Below are the code and all the weights of a small trained network. Each question names an input and a class and asks about switching units off, where a switched-off unit gives its printed mean instead of its output.

import numpy as np


def w(rows, s, z=0):
    codes = np.array(rows[::2]) - 128.0
    scale = np.full(codes.shape[1], s)
    scale[-1] = z or s
    return codes * scale


def f(y):
    return np.maximum(y, 0)


def log_softmax(a):
    a = a - a.max(-1, keepdims=True)
    return a - np.log(np.exp(a).sum(-1, keepdims=True))


def net(x, mask):
    res = np.array(x, float).reshape(1, 4) / 4 @ E
    y = f(res @ A[0][:, :-1].T + A[0][:, -1])
    res = res + np.where(mask, y, B[0][:, -1]) @ B[0][:, :-1]
    return log_softmax(res[-1] @ U[:, :-1].T + U[:, -1])


A, B = {}, {}
E = w([
[208,218,182,68,66,170,53,85,133],'x0',
[174,92,241,122,184,143,127,254,229],'x1',
[178,219,83,45,210,22,162,137,70],'x2',
[61,158,195,87,41,67,205,111,213],'x3',
],0.0096)
A[0] = w([
[149,166,222,73,221,82,165,227,138,125],'N1',
[202,131,160,156,130,139,172,182,155,10],'N2',
[241,174,211,94,63,113,76,59,124,44],'N3',
[71,157,54,121,37,102,170,50,64,143],'N4',
[196,228,120,41,205,37,159,126,104,113],'N5',
[194,196,100,93,179,61,144,161,108,54],'N6',
[225,204,193,33,72,204,123,74,134,150],'N7',
[252,85,65,188,211,176,43,133,13,148],'N8',
[67,92,139,226,74,248,78,99,199,27],'N9',
[130,69,196,77,148,125,111,227,226,98],'N10',
[76,148,198,76,16,2,237,86,179,138],'N11',
[102,84,94,75,198,97,204,130,109,15],'N12',
[2,53,149,202,181,103,253,143,137,254],'N13',
],0.008,0.0026)
B[0] = w([
[161,73,58,148,76,150,82,121,110,206],'N1',
[171,85,99,138,75,55,53,135,82,157],'N2',
[182,68,98,165,174,126,182,85,82,188],'N3',
[210,83,27,224,4,122,67,163,128,215],'N4',
[68,90,144,136,91,251,108,45,86,227],'N5',
[30,212,138,73,135,197,120,86,62,193],'N6',
[198,22,193,221,181,106,214,94,207,202],'N7',
[141,123,113,146,205,116,5,110,245,251],'N8',
[46,105,209,30,115,206,120,27,56,201],'N9',
[178,78,21,132,53,124,76,136,83,201],'N10',
[33,178,180,114,197,73,30,139,234,219],'N11',
[109,28,194,161,163,164,193,94,68,173],'N12',
[168,157,106,254,165,170,173,26,153,226],'N13',
],0.0076,0.017)
U = w([
[52,106,155,94,96,216,97,67,62,119],'0',
[173,95,34,182,2,80,44,144,109,92],'1',
[81,141,135,151,219,72,16,137,236,119],'2',
[167,79,129,226,205,123,221,93,135,115],'3',
[132,127,79,152,122,168,123,137,186,254],'4',
[89,132,167,62,140,61,142,159,52,90],'5',
[114,146,105,11,103,30,140,95,78,101],'6',
[117,163,150,134,127,127,119,240,120,97],'7',
],0.0096,0.009)

Each question gives the input, the list of numbers given to net, and the class t.
The units are the neurons (one row each of A and B). Each row of codes is followed by its name. A weight is (code - 128) times the scale printed after its matrix; where a second scale follows, it is the last column's (A, B and U).
mask holds one flag per neuron, in row order. A switched-off neuron (its flag False) gives its mean, the last column of its row in B, instead of its output. The means were averaged over made-up inputs and are rounded, as every weight is.
A unit's drop is (log p(t) with every unit on - log p(t) with that unit switched off) / (log p(t) with every unit on - log p(t) with every unit switched off).
The circuit of an input: a set's keep is (log p(t) with only the set's units on - log p(t) with every unit switched off) / (log p(t) with every unit on - log p(t) with every unit switched off). Starting from the 12 units with the biggest drops (on a tie, the unit counted first), units are removed one at a time, each time the one whose removal leaves the highest keep (on an exact tie, the one counted first), for as long as the keep stays at least 0.8.
units of the circuit, in order: the units of the circuit, biggest drop first
unit that matters most: the unit with the biggest drop
k most important neurons: the k neurons with the biggest drops, biggest first
drop when u is switched off: that unit's drop, to one decimal
input [-4,-8,8,4], class 0: unit that matters most	N5
input [6,8,7,-1], class 1: 4 most important neurons	(N1; N10; N9; N2)
input [-6,5,-6,4], class 0: 3 most important neurons	(N9; N7; N4)
input [-6,-3,6,0], class 0: 3 most important neurons	(N7; N5; N6)
input [-3,-4,6,-4], class 0: 2 most important neurons	(N5; N6)
input [8,-8,2,5], class 1: 3 most important neurons	(N4; N13; N12)
input [8,6,-7,6], class 3: 2 most important neurons	(N7; N3)
input [6,0,8,-6], class 0: 3 most important neurons	(N5; N6; N11)
input [-7,7,7,-5], class 0: units of the circuit, in order	(N6; N5)
input [-7,2,-4,-7], class 2: 3 most important neurons	(N8; N7; N3)
input [3,-3,-1,5], class 2: 2 most important neurons	(N11; N10)
input [8,-3,-7,2], class 3: 4 most important neurons	(N7; N3; N5; N6)
input [-6,8,-7,-4], class 1: drop when N10 is switched off	1.7
input [7,-6,-2,-2], class 3: units of the circuit, in order	(N7)
input [-6,-2,-3,-8], class 2: drop when N8 is switched off	1.3
input [1,7,-7,3], class 0: drop when N9 is switched off	6.0
